After every row comes roughly how far along a hidden order it lies, from 0 to 30.
In the rows, 128 means zero.
[128 133 132 127 122 125 134 124 132 131 121 129 132 127 128 130 126 128
 127 122 123 131 131 126 129 132 130 132 127 128 131]
2
[127 143 105 131 142 130 104 157 158 123 140 129 153 116 137 128 144 134
 122 141 147 146 113 147 100 118 128 141 130 133  90]
0
[127 137 124 128 129 127 125 135 142 128 127 129 135 123 130 129 133 130
 126 126 130 136 125 133 120 126 129 134 127 129 117]
1
[127 136 125 128 130 126 127 133 139 129 127 128 133 124 130 128 132 129
 127 126 127 135 127 132 122 126 129 138 127 129 132]
4
[128 113 122 129 124 139 131 137 204 128 129 130 151 115 141 128 140 131
 128 193 145 146 124 134  88 126 129 126 128 130 105]
10
[128 134 128 128 124 126 128 131 135 130 125 129 129 125 128 129 130 130
 127 125 127 134 129 130 123 129 130 133 126 129 123]
1
[126 134 127 128 125 126 127 130 134 129 125 129 132 124 129 129 131 130
 128 124 128 135 128 129 123 130 129 133 126 128 123]
0
[ 93 160  89  95 147 127  58 144 143 155  93 117 109 146 120 104 113 132
 217  62  77 116 127 133 197 136 104  94 128 158 110]
21
[127 141 117 130 134 128 116 138 148 126 132 131 150 120 131 128 141 133
 124 130 137 140 121 139 111 117 129 137 129 132 106]
4
[127 137 122 128 131 127 119 139 145 127 130 129 143 121 132 128 134 131
 125 127 134 138 123 136 115 125 129 136 127 129 112]
1
[128 113 124 129 123 139 136 134 201 128 127 129 146 115 139 127 141 130
 130 195 143 145 126 132  90 127 129 124 127 129 109]
10
[135 103 126 137  96 110 125 104 181 139 119 129 134 124 134 133 120 119
 118 121 129 144 109  93 122 105 140 153 127 121 120]
12
[128 137 125 128 128 126 124 134 137 128 127 130 119 123 130 129 132 130
 127 125 130 139 126 133 120 126 129 135 128 129 117]
1
[123 129 150 126 116 114 143 114 122 134 112 129 124 130 126 127 123 130
 131 119 115 121 136 119 161 128 129 128 124 126 147]
5
[127 139 118 129 132 128 116 142 143 127 131 129 142 121 134 128 136 131
 126 128 135 139 122 138 114 121 129 137 128 131 109]
1
[128 133 132 127 126 124 132 124 129 130 122 129 135 126 127 129 126 129
 128 122 124 132 132 127 128 133 129 131 125 128 130]
1
[127 136 124 128 128 126 123 134 138 128 128 129 139 123 130 129 133 131
 128 126 130 136 126 133 119 128 129 134 127 129 118]
0
[131 151 121 130 125 128 119 129 158 127 130 135 160 122 126 128 146 136
 125 128 134 138 123 136 115 111 130 136 125 138 110]
7
[128 133 132 127 124 125 132 125 132 131 122 129 132 127 127 129 128 128
 128 126 123 131 132 126 130 131 129 132 125 128 129]
2
[128 122 123 129 128 134 128 136 191 127 129 130 140 120 134 128 138 131
 127 175 139 140 125 134 100 126 129 129 128 129 112]
7
[127 135 126 128 130 125 126 133 138 129 125 128 135 124 130 129 132 130
 126 130 129 135 127 131 122 127 130 134 126 129 121]
2
[129 134 130 128 124 127 128 128 135 130 124 129 134 125 129 129 129 130
 127 124 126 134 129 129 125 127 129 133 126 128 125]
0
[128 116 128 130 116 122 129 117 151 130 125 130 134 125 129 129 126 125
 128 124 126 133 123 113 124 119 131 137 126 128 125]
6
[196 255 126 130  22  67 126  38 255 129 127 195 255  73  43 140 242 185
  76  93 124 175 140 131 120  25 174 155  67 222  63]
30
[128 134 128 128 125 126 127 130 135 130 125 129 134 124 129 129 129 128
 128 124 128 134 128 131 123 129 129 133 126 128 123]
1
[135 151 133 127 112 125 133 110 153 131 121 137 159 127 119 129 142 135
 128 122 123 131 131 126 128 113 132 132 120 139 129]
8
[129 138 123 128 142 128 122 133 139 128 128 130 139 125 131 129 133 130
 126 146 131 136 125 137 120 126 129 144 127 129 115]
4
[127 142 115 130 135 128 113 145 152 125 134 129 146 120 134 128 139 132
 125 130 139 141 120 141 113 123 129 138 129 131 103]
2
[133 157 115 130 125 127 114 131 167 125 133 137 173 120 127 128 153 138
 126 130 138 141 119 140 108 106 131 138 125 141 102]
8
[127 121 117 129 132 136 123 143 192 126 132 130 145 117 136 128 141 132
 125 181 144 144 121 138  92 122 129 130 129 131 103]
8
[128 136 127 128 127 127 126 130 133 129 124 129 135 124 129 129 131 130
 128 134 129 134 129 130 123 126 129 134 126 129 122]
2
[127 122 123 130 122 125 123 121 152 128 127 129 143 125 130 129 132 126
 127 126 130 135 121 119 120 118 130 138 126 129 117]
6
[ 90 161  92  91 148 127  57 140 140 159  87 117 104 151 118 103 108 130
 227  53  69 112 131 128 209 139 102  88 127 160 117]
23
[128 141 115 130 133 128 110 145 147 126 133 130 145 120 134 128 138 133
 128 130 138 140 120 140 115 123 129 136 129 131 104]
3
[136 149 113 130 160 128 122 132 137 126 131 128 143 120 132 129 136 128
 129 168 136 147 117 152 114 125 129 165 128 130 108]
8
[124 120 103 128 125 144 132 134 119 128 127 129 117 103 140 122 140 131
 126 154 111 136  92 123 120 127 125 161 148 119 119]
10
[141 151 118 128 159 130 131 121 129 128 125 129 137 124 129 129 133 125
 133 175 129 146 118 151 121 128 131 170 128 129 118]
9
[168 225 121 128  72  96 119  84 238 127 130 169 255  95  84 132 199 162
 100 117 134 158 127 136 115  62 153 144  95 184  79]
26

[110 155 106 127 107 125 149 126 133 126 137 107 105 125 154 124 138 140
 134 123 116 137  98 138 126 133 142 116 183 121 144 142 109 125 128 135
  28 192 142 143 132 127 112 140 123 151 133 140 128  69  81 135  89 107
 143 121 116  97  91 103 108 128 129 127 127 100 115 125 150 129 135 121
 161 136 130 106 129 158  65  95 133 132 120 121 124  11 146 130  60 214
 124 129 153 150 131 135 132 101 119 108 111 115 134 132  89 164  86 152
 136 145 135 149 117 148 164 133  96 187 132 181 101 113 127 123 142 191
 134 167 139 152 133  39 131 108  31 116 142 128 144 129 109 184 144 144
 136 129 133 139 105 132 135 183 134 119 121]
7
[118 136 118 118 165 114 130 149 117 127 121 129 117 124 110  37 118  40
 118 158 133 139 136 143 108 171 197 118  68 116 118 140 111 122 130 118
 102 217 124 129 145 132 143 112 143 120 121 143 132 253 112 119  90 115
 142  92 154 132 103  87 137 127  76 149 139 115 112 108 152 134 153 141
 168 171  67 132 137 210 136 130 132 127 139 130 120  65 139 124 126  92
 133 129 136 149 121 139 131 158  73 141  56 111 138 163 125 146  79 109
 124 128 134  59 111 134  90 114 104 158 102 177 114 125  63 144 116 145
 112 123 160 147 123  68 124 107 248  83 122 132 132 131 120  73 127 128
 130 117 102  98 149 132 123 186 144 102 140]
30
[151 102 128 140 101 139 116 114 146 125 108 140 148 125 124 245 123 194
 124 115 126 121 142 119 152  83  76 132 211 167 122 122 154 131 133 121
 193  62 144 112 114 134 119  98 131 126 125 112 133 119 170 125 187 144
 109 143 141 148 153 138 140 129  74 110 119 147 149 149  95 121 102 116
  66  92 188 138 132  35 177 145 128 148 132 143 134 202 116 130 144  99
 129 122 124 109 125 121 117 111 152 127 149 243 120  99 135 101 184 134
 116 124 152 215 145 115 160 140 152  96 126  73  99 131 149  86 177 101
 137 129 137 112 123 235 124 148  86 166 137 126 136 133 147 177 117 127
 121 147 127 128 127 142 125  68 112 158 116]
10
[129 137 118 137 189 123 126 157 139 112 147 120 142 108  96  33 118  80
  91 147 135 130 125 121 115 190 135 118  77  35 129 154 126 132 121 104
 163 190 118 123 115 127 126 140 174 125 121 105 120 202 122 118 134 109
 129 104 116 148 117  73 114 127  86 148 146 121 120 104 116 129 128 146
 207 163  63 142 121 183 114 146 131 130 135 140 131 134 133 152  96 212
 133 138 143 124 113 137 126 139  36 142  90 121 129 142 156 149  74 112
 124 126 108  80 167 123  67  98  99 127 113 147 123 119  85 107 136 125
 104 124 127 113 128   1 120 128 158 167 109 119 141 132 100  87 114 122
 122 149  92 131 142 118 132 155 135 111 129]
25
[145 109 146 138 109 140 121 106 140 123 127 129 145 129 133 207 130 202
 132 115 128 116 128 107 150  78  70 138 215 147 131 116 151 135 128 124
 207  52 134 120 122 131 122 123 122 129 132 112 124  66 169 133 190 142
 113 152 120 131 166 160 129 127  59 102 114 143 153 148  95 121 100 107
 101  86 172 129 118  38 142 147 125 137 123 138 143 215 113 136 126 130
 124 127 105 104 129 117 123 115 162 119 183 176 115  97 135  97 179 138
 123 124 127 204 142 124 149 145 161  92 142  72 129 134 171  99 152 112
 134 128 103 113 128 211 128 144 123 169 133 124 130 127 139 147 115 125
 125 150 139 142 117 130 128  80 106 157 115]
4
[129 136 104 144 121 132 136 159 172 113 145 111 140  97 118  77 125 152
 115 132 126 131 124 112 139 155 122 104 174  72 145 163 128 136 124  99
 100 161 155 122 111 123 107 124 154 134 124 108 121 132 127 117 146  98
 131 119 113 143  98  77 112 133   1 125 132 112 124 129 117 131 123 124
 167 131 135 134 133 129 121 130 133 149 129 149 127  73 133 158  64 255
 128 137 149 136 110 138 115 101  43 131 115 197 129 140 129 126 109 131
 112 148 143 195 180 139 111 113  90 151 119 143  79 106 100  18 199 162
 117 175 141 102 132  35 123 135  43 183 133 110 171 137 116 150 138 138
 116 165  90 136 111 135 136 146 129 134 107]
18
[118 138 120 120 210 118 139 132  96 120 124 132 103 108 125  35 128  39
  78 149 131 133 118 147 110 143 176 141 102 104 121 118 116 120 132 145
 105 174 108 135 127 138 136 124 142 129 128 142 133 181  99 137  97 123
 150  96 143 118 133  71 105 119 255 155 151 113 102  94 136 126 143 154
 203 164  61 121 115 231  93 150 132 111 136 118 133 105 134 120  95 117
 143 133 137 140 129 138 132 151  97 129 114 121 128 166 137 174  52 118
 140 110 107  65 117 133 118 138 101 144 114 203 130 131 122 190 108 137
 114 124 129 129 121  12 122 105 154 120 126 139 135 124  84  92  95 112
 144 103 130 140 137 114 129 173 155  90 144]
15
[128 127 135 128 219 122 133 127  90 114 127 139 115 115 120 115 128  53
  76 133 131 123 120 142 110 138 139 149 108  93 126 117 129 126 127 152
 154 178 102 133 114 142 128 131 155 126 130 128 131 144 123 145 116 133
 144  98 125 111 175  95  89 118 246 154 152 123 113  93 116 119 133 149
 236 148  39 117 108 196  77 155 128 107 135 122 140 138 123 120 118 126
 140 131 132 131 129 132 136 158 110 117 150 100 118 155 149 174  69 114
 142  99  92  66 120 130  93 134 109 115 127 185 149 137 163 233 102 111
 104 106 107 116 128  55 123 111 182 138 127 143 137 120  85  98  90 114
 149 119 137 143 137 110 127 152 149  99 142]
9
[136 135 128 150 196 134 134 142 147 102 141 122 134  97 121 100 128 123
  56 128 127 123 113 116 136 153  99 128 195  31 143 141 142 136 123 119
 155 160 127 123  93 133 104 129 166 130 127 101 120 111 135 132 164 104
 141 107 111 132 157  64  90 123  78 121 150 117 125 103 109 118 114 141
 235 132  67 133 112 175  87 160 130 139 135 147 150 141 121 152  36 241
 141 141 150 132 116 135 115 121  67 132 154 213 120 152 144 159  74 127
 125 124 114 145 202 132  99 124  92 130 128 143 109 119 148  92 171 136
 104 144 104 101 129   1 118 127  68 208 140 121 170 129  79 138  81 126
 130 160 104 152 119 118 137 138 137 115 118]
8
[116 139 113 132 134 131 155 108 133 128 132 113 105 119 150 181 144 132
  86 118 113 127  98 142 135  84 134 124 203 139 138 139 124 122 131 141
  61 187 130 141 126 136 105 129 122 152 134 133 131  87  75 139 135  96
 147 124 137  90 111  85  95 124 156 127 127 105 105 124 152 126 131 128
 168 115 122 106 124 167  57 107 132 123 118 123 136  21 135 110  40 173
 120 128 150 151 139 137 130  97 128  98 124 135 128 127  95 164  96 152
 135 138 129 156 114 151 176 153 103 174 133 192 102 118 146 119 156 194
 135 166 123 138 128  52 127 105  31 121 133 131 139 129  93 173 135 138
 142 115 139 159  93 125 133 159 138 121 121]
0
